Below are the code and all the weights of a small trained network. Each question names an input and a class and asks about switching units off, where a switched-off unit gives its printed mean instead of its output.

import numpy as np


def w(rows, s, z=0):
    codes = np.array(rows[::2]) - 128.0
    scale = np.full(codes.shape[1], s)
    scale[-1] = z or s
    return codes * scale


def norm(h):
    return h / np.sqrt((h * h).mean(-1, keepdims=True) + 1e-5)


def f(y):
    return y / 2 * (1 + np.tanh(0.7978845608 * (y + 0.044715 * y**3)))


def log_softmax(a):
    a = a - a.max(-1, keepdims=True)
    return a - np.log(np.exp(a).sum(-1, keepdims=True))


def net(x, mask):
    res = np.array(x, float).reshape(1, 4) / 4 @ E
    u = 0
    for l in range(2):
        y = f(norm(res) @ A[l][:, :-1].T + A[l][:, -1])
        res = res + np.where(mask[u : u + 12], y, B[l][:, -1]) @ B[l][:, :-1]
        u += 12
    return log_softmax(norm(res)[-1] @ U[:, :-1].T + U[:, -1])


A, B = {}, {}
E = w([
[14,218,190],'x0',
[135,67,3],'x1',
[164,198,51],'x2',
[108,98,114],'x3',
],0.0049)
A[0] = w([
[190,8,245,70],'L0N0',
[139,123,148,103],'L0N1',
[161,77,191,118],'L0N2',
[214,165,150,79],'L0N3',
[95,57,109,1],'L0N4',
[150,101,147,144],'L0N5',
[137,163,183,36],'L0N6',
[152,159,157,135],'L0N7',
[83,147,104,111],'L0N8',
[163,110,110,187],'L0N9',
[134,155,154,127],'L0N10',
[119,57,40,119],'L0N11',
],0.015,0.0023)
B[0] = w([
[139,175,187,253],'L0N0',
[169,114,156,128],'L0N1',
[189,221,209,180],'L0N2',
[221,158,255,161],'L0N3',
[75,92,112,157],'L0N4',
[92,176,149,146],'L0N5',
[92,115,59,161],'L0N6',
[90,193,61,146],'L0N7',
[195,93,227,160],'L0N8',
[67,119,103,170],'L0N9',
[190,106,73,144],'L0N10',
[85,146,17,249],'L0N11',
],0.0076,0.0067)
A[1] = w([
[48,165,220,178],'L1N0',
[115,166,103,110],'L1N1',
[157,210,179,66],'L1N2',
[169,124,186,85],'L1N3',
[134,118,100,161],'L1N4',
[146,71,100,181],'L1N5',
[253,87,122,252],'L1N6',
[164,115,138,156],'L1N7',
[139,210,124,88],'L1N8',
[235,184,156,203],'L1N9',
[163,227,137,62],'L1N10',
[88,127,173,88],'L1N11',
],0.013,0.0029)
B[1] = w([
[52,58,105,254],'L1N0',
[128,194,150,155],'L1N1',
[115,169,100,230],'L1N2',
[105,188,146,159],'L1N3',
[116,215,145,142],'L1N4',
[45,200,70,144],'L1N5',
[51,127,155,156],'L1N6',
[71,196,195,128],'L1N7',
[195,154,112,191],'L1N8',
[116,164,254,229],'L1N9',
[173,162,115,215],'L1N10',
[176,86,104,150],'L1N11',
],0.0066,0.0076)
U = w([
[147,236,206,191],'0',
[61,22,146,27],'1',
[60,129,2,242],'2',
[246,73,125,3],'3',
],0.014,0.0052)

Each question gives the input, the list of numbers given to net, and the class t.
The units are the neurons (one row each of A and B). Each row of codes is followed by its name. A weight is (code - 128) times the scale printed after its matrix; where a second scale follows, it is the last column's (A, B and U).
mask holds one flag per neuron, layer by layer. A switched-off neuron (its flag False) gives its mean, the last column of its row in B, instead of its output. The means were averaged over made-up inputs and are rounded, as every weight is.
A unit's drop is (log p(t) with every unit on - log p(t) with that unit switched off) / (log p(t) with every unit on - log p(t) with every unit switched off).
The circuit of an input: a set's keep is (log p(t) with only the set's units on - log p(t) with every unit switched off) / (log p(t) with every unit on - log p(t) with every unit switched off). Starting from the 12 units with the biggest drops (on a tie, the unit counted first), units are removed one at a time, each time the one whose removal leaves the highest keep (on an exact tie, the one counted first), for as long as the keep stays at least 0.8.
units of the circuit, in order: the units of the circuit, biggest drop first
top k neurons: the k neurons with the biggest drops, biggest first
top k neurons in layer l: the k neurons of layer l with the biggest drops, biggest first
drop of u: that unit's drop, to one decimal
input [0,2,-3,5], class 2: top 2 neurons	[L0N11; L1N9]
input [-7,2,-7,7], class 2: units of the circuit, in order	[L0N11]
input [7,2,0,-4], class 2: units of the circuit, in order	[L0N2; L1N9]
input [8,2,3,3], class 1: units of the circuit, in order	[L1N0; L0N11; L0N2; L0N8]
input [7,-6,2,0], class 2: top 2 neurons	[L0N2; L0N0]
input [8,6,-3,7], class 1: top 2 neurons in layer 0	[L0N8; L0N11]
input [6,1,-4,-3], class 2: top 3 neurons	[L1N9; L1N0; L0N3]
input [8,-1,3,-2], class 2: top 3 neurons in layer 0	[L0N2; L0N3; L0N0]
input [1,5,-5,-5], class 2: drop of L0N11	0.4
input [7,7,-7,0], class 1: drop of L0N3	-0.1
input [7,4,-5,5], class 1: drop of L0N8	0.1
input [7,4,-4,3], class 1: drop of L0N8	0.1
